Below is a small trained network, with its code and all its weights. Each question gives an input and a target symbol and asks what happens when units are switched off, that is, made to give their printed mean instead of their output.

import numpy as np


def w(rows, s, z=0):
    codes = np.array(rows[::2]) - 128.0
    scale = np.full(codes.shape[1], s)
    scale[-1] = z or s
    return codes * scale


def softmax(a):
    e = np.exp(a - a.max(-1, keepdims=True))
    return e / e.sum(-1, keepdims=True)


def log_softmax(a):
    a = a - a.max(-1, keepdims=True)
    return a - np.log(np.exp(a).sum(-1, keepdims=True))


def net(x, mask):
    ids = ['βγδζηθλμξστφψω'.index(c) for c in x.split()]
    T = len(ids)
    res = E[ids] + P[:T]
    u = 0
    for l in range(3):
        r = res
        for j in range(2):
            rows = slice(3 * j, 3 * j + 3)
            q, k, v = (r @ M[l][rows].T for M in (Q, K, V))
            z = softmax(np.where(np.tri(T) > 0, q @ k.T / 3**0.5, -1e9)) @ v
            o = O[l][rows]
            res = res + np.where(mask[u + j], z, o[:, -1]) @ o[:, :-1]
        u += 2
    return log_softmax(res[-1] @ U[:, :-1].T + U[:, -1])


Q, K, V, O = {}, {}, {}, {}
E = w([
[85,173,151,228,52,153,207,118,145],'β',
[89,178,135,81,124,197,182,143,59],'γ',
[70,157,52,177,100,52,149,130,144],'δ',
[72,130,136,181,47,113,145,127,134],'ζ',
[81,174,126,87,239,126,161,156,82],'η',
[135,249,98,123,87,114,188,113,198],'θ',
[112,135,4,125,130,20,144,97,144],'λ',
[110,162,195,75,206,49,113,157,104],'μ',
[104,102,49,114,93,24,119,102,128],'ξ',
[118,164,215,29,103,115,182,113,43],'σ',
[37,178,181,58,102,124,71,177,115],'τ',
[168,66,150,91,142,181,39,104,117],'φ',
[117,93,87,60,69,79,124,61,197],'ψ',
[121,72,209,76,134,154,140,194,213],'ω',
],0.019)
P = w([
[74,64,168,248,148,118,131,24,73],'0',
[80,79,158,203,158,125,142,46,62],'1',
[90,87,150,176,156,125,145,71,69],'2',
[105,92,137,150,152,127,151,92,78],'3',
[121,101,124,126,147,122,147,107,82],'4',
[134,102,121,101,141,123,150,121,96],'5',
[154,111,115,77,140,122,151,134,99],'6',
[177,117,116,50,131,122,148,146,109],'7',
[186,123,108,31,126,115,152,154,115],'8',
[209,123,103,3,121,122,152,157,128],'9',
],0.012)
Q[0] = w([
[157,149,150,143,88,121,95,113,144],'L0H0',
[145,175,127,176,138,169,111,163,123],'L0H0',
[109,136,169,149,100,88,76,103,107],'L0H0',
[106,154,250,82,167,132,172,104,70],'L0H1',
[94,161,88,68,173,123,216,101,102],'L0H1',
[185,128,110,198,106,112,180,179,150],'L0H1',
],0.014)
K[0] = w([
[123,132,161,136,124,113,126,42,162],'L0H0',
[117,163,139,221,136,184,119,101,137],'L0H0',
[127,98,154,118,93,94,106,148,100],'L0H0',
[144,127,145,54,97,163,76,180,183],'L0H1',
[197,176,56,33,109,109,98,212,129],'L0H1',
[82,177,146,250,110,141,200,181,79],'L0H1',
],0.012)
V[0] = w([
[143,184,102,105,136,207,133,111,185],'L0H0',
[60,63,148,58,137,117,89,87,124],'L0H0',
[183,171,74,175,126,131,142,227,68],'L0H0',
[202,135,112,119,175,73,254,171,79],'L0H1',
[218,106,68,147,200,196,229,33,125],'L0H1',
[157,149,137,115,116,66,48,61,177],'L0H1',
],0.0065)
O[0] = w([
[107,204,186,117,110,160,93,127,156,28],'L0H0',
[99,122,81,167,91,168,196,45,74,253],'L0H0',
[134,155,193,111,70,75,68,87,184,5],'L0H0',
[105,125,164,85,213,179,118,2,200,203],'L0H1',
[68,142,163,154,83,89,19,8,75,173],'L0H1',
[149,119,243,202,114,62,81,162,128,143],'L0H1',
],0.0068,0.0032)
Q[1] = w([
[115,172,65,176,18,242,169,51,158],'L1H0',
[118,196,91,182,254,74,108,186,212],'L1H0',
[223,67,40,192,105,129,78,124,167],'L1H0',
[15,172,233,23,233,123,123,151,87],'L1H1',
[39,76,126,24,158,153,51,44,47],'L1H1',
[101,185,72,182,144,220,12,155,236],'L1H1',
],0.0081)
K[1] = w([
[66,145,168,191,71,194,167,118,139],'L1H0',
[106,203,106,197,216,90,131,125,150],'L1H0',
[88,73,85,198,132,118,144,94,117],'L1H0',
[190,129,145,18,77,78,121,129,139],'L1H1',
[188,97,131,36,167,65,82,115,115],'L1H1',
[167,245,159,212,189,117,151,111,114],'L1H1',
],0.011)
V[1] = w([
[129,163,118,110,147,51,97,134,119],'L1H0',
[140,103,113,120,110,120,121,91,104],'L1H0',
[139,151,190,115,87,208,160,141,102],'L1H0',
[132,183,57,225,155,144,84,145,207],'L1H1',
[174,156,166,136,230,52,108,165,101],'L1H1',
[150,254,154,150,168,213,134,132,112],'L1H1',
],0.0078)
O[1] = w([
[51,160,185,159,58,228,132,121,104,102],'L1H0',
[164,146,38,67,201,154,149,168,192,169],'L1H0',
[90,117,155,202,217,49,55,143,149,144],'L1H0',
[66,128,6,29,162,101,49,172,155,2],'L1H1',
[176,204,76,234,255,204,165,175,139,82],'L1H1',
[154,95,70,90,94,188,214,103,89,41],'L1H1',
],0.0072,0.0077)
Q[2] = w([
[113,34,93,163,104,127,165,135,129],'L2H0',
[173,129,47,187,55,124,84,61,150],'L2H0',
[193,101,156,172,113,121,58,192,92],'L2H0',
[107,126,124,127,117,207,173,136,57],'L2H1',
[211,192,10,188,108,74,104,100,91],'L2H1',
[152,164,210,110,221,62,138,94,71],'L2H1',
],0.012)
K[2] = w([
[77,54,81,174,111,127,189,109,159],'L2H0',
[86,129,54,203,121,70,105,70,76],'L2H0',
[131,63,125,143,108,185,57,179,30],'L2H0',
[157,110,112,133,119,207,147,158,101],'L2H1',
[141,160,66,178,135,60,154,68,158],'L2H1',
[250,145,193,8,165,157,70,105,178],'L2H1',
],0.011)
V[2] = w([
[130,188,103,149,106,105,120,105,2],'L2H0',
[190,223,108,102,75,65,158,143,170],'L2H0',
[164,78,143,180,126,92,115,118,196],'L2H0',
[137,162,131,159,51,94,157,123,155],'L2H1',
[101,88,123,233,124,114,110,95,128],'L2H1',
[31,202,174,168,118,123,177,177,84],'L2H1',
],0.0078)
O[2] = w([
[253,206,190,110,28,57,98,152,124,228],'L2H0',
[168,98,143,179,83,171,54,191,123,97],'L2H0',
[76,133,145,110,117,213,100,155,204,156],'L2H0',
[134,34,250,126,115,128,226,126,152,151],'L2H1',
[155,171,151,109,133,255,121,157,164,254],'L2H1',
[185,32,138,81,154,89,99,119,190,204],'L2H1',
],0.0078,0.0049)
U = w([
[113,114,117,244,82,76,121,67,170,255],'β',
[124,150,120,34,77,132,151,111,147,133],'γ',
[146,134,129,37,110,154,128,123,131,94],'δ',
[138,129,139,68,116,146,119,119,116,92],'ζ',
[131,137,108,104,121,120,140,99,109,88],'η',
[153,70,133,153,120,178,57,93,50,208],'θ',
[119,135,134,97,137,110,99,111,118,112],'λ',
[153,144,135,151,157,122,128,116,146,107],'μ',
[120,138,153,104,148,108,100,104,136,82],'ξ',
[143,124,169,115,127,140,140,88,120,15],'σ',
[145,113,132,103,122,116,134,157,101,136],'τ',
[108,170,159,122,111,124,140,142,103,84],'φ',
[125,124,180,89,129,121,90,119,115,60],'ψ',
[90,117,146,105,132,146,135,118,117,138],'ω',
],0.011,0.0077)

Each question gives the input, a string of symbols that net reads in full, and the target symbol t.
The units are the heads (3 rows each of Q, K, V and O). Each row of codes is followed by its name. A weight is (code - 128) times the scale printed after its matrix; where a second scale follows, it is the last column's (O and U).
mask holds one flag per head, layer by layer. A switched-off head (its flag False) gives its mean, the last column of its rows in O, instead of its output. The means were averaged over made-up inputs and are rounded, as every weight is.
A unit's drop is (log p(t) with every unit on - log p(t) with that unit switched off) / (log p(t) with every unit on - log p(t) with every unit switched off).
The circuit of an input: a set's keep is (log p(t) with only the set's units on - log p(t) with every unit switched off) / (log p(t) with every unit on - log p(t) with every unit switched off). Starting from all 6 units, units are removed one at a time, each time the one whose removal leaves the highest keep (on an exact tie, the one counted first), for as long as the keep stays at least 0.8.
circuit, biggest first: the units of the circuit, biggest drop first
unit that matters most: the unit with the biggest drop
which heads matter: for each layer, one digit per head in row order, 1 if its drop is at least 0.15 and else 0, layers parted by /
input η β σ γ μ, target σ: circuit, biggest first : L1H1, L0H1
input λ φ σ ξ γ λ, target γ: which heads matter : 00 / 10 / 00
input τ η φ δ η, target φ: circuit, biggest first : L1H0, L2H1
input δ θ σ θ, target γ: which heads matter : 11 / 01 / 00
input δ δ ζ η μ ω γ, target ω: circuit, biggest first : L2H0
input φ η σ γ ζ δ β η, target η: which heads matter : 01 / 01 / 11
input τ η η τ θ η, target τ: circuit, biggest first : L0H1, L2H1
input θ θ η θ ξ σ σ δ γ, target σ: which heads matter : 00 / 01 / 00
input η φ θ μ ζ γ ψ ξ σ, target ψ: circuit, biggest first : L1H1, L1H0
input γ σ γ γ θ φ σ, target φ: which heads matter : 00 / 00 / 01
input η τ θ μ φ φ ω γ θ λ, target β: circuit, biggest first : L2H1, L2H0
input η φ β δ φ ξ θ, target β: circuit, biggest first : L2H1, L1H0
input φ δ γ, target φ: which heads matter : 00 / 10 / 11
input σ θ ξ τ λ τ σ, target τ: unit that matters most : L0H1
input ψ λ θ ξ μ γ η, target μ: which heads matter : 01 / 01 / 00
input τ γ γ, target τ: which heads matter : 01 / 00 / 00
input λ θ γ θ η γ ξ ω σ, target ω: which heads matter : 00 / 00 / 10
input ζ ω τ η η γ λ η, target λ: circuit, biggest first : L2H1, L1H1
input η γ θ δ η, target θ: circuit, biggest first : L2H0, L1H1, L2H1
input η ζ ω λ μ, target ω: circuit, biggest first : L2H0
input θ λ λ τ τ δ γ σ γ η, target σ: which heads matter : 00 / 01 / 00
input ζ σ ζ λ β ω η γ σ ξ, target β: circuit, biggest first : L0H1, L1H1
input γ δ δ γ θ φ μ δ β η, target η: which heads matter : 11 / 01 / 11
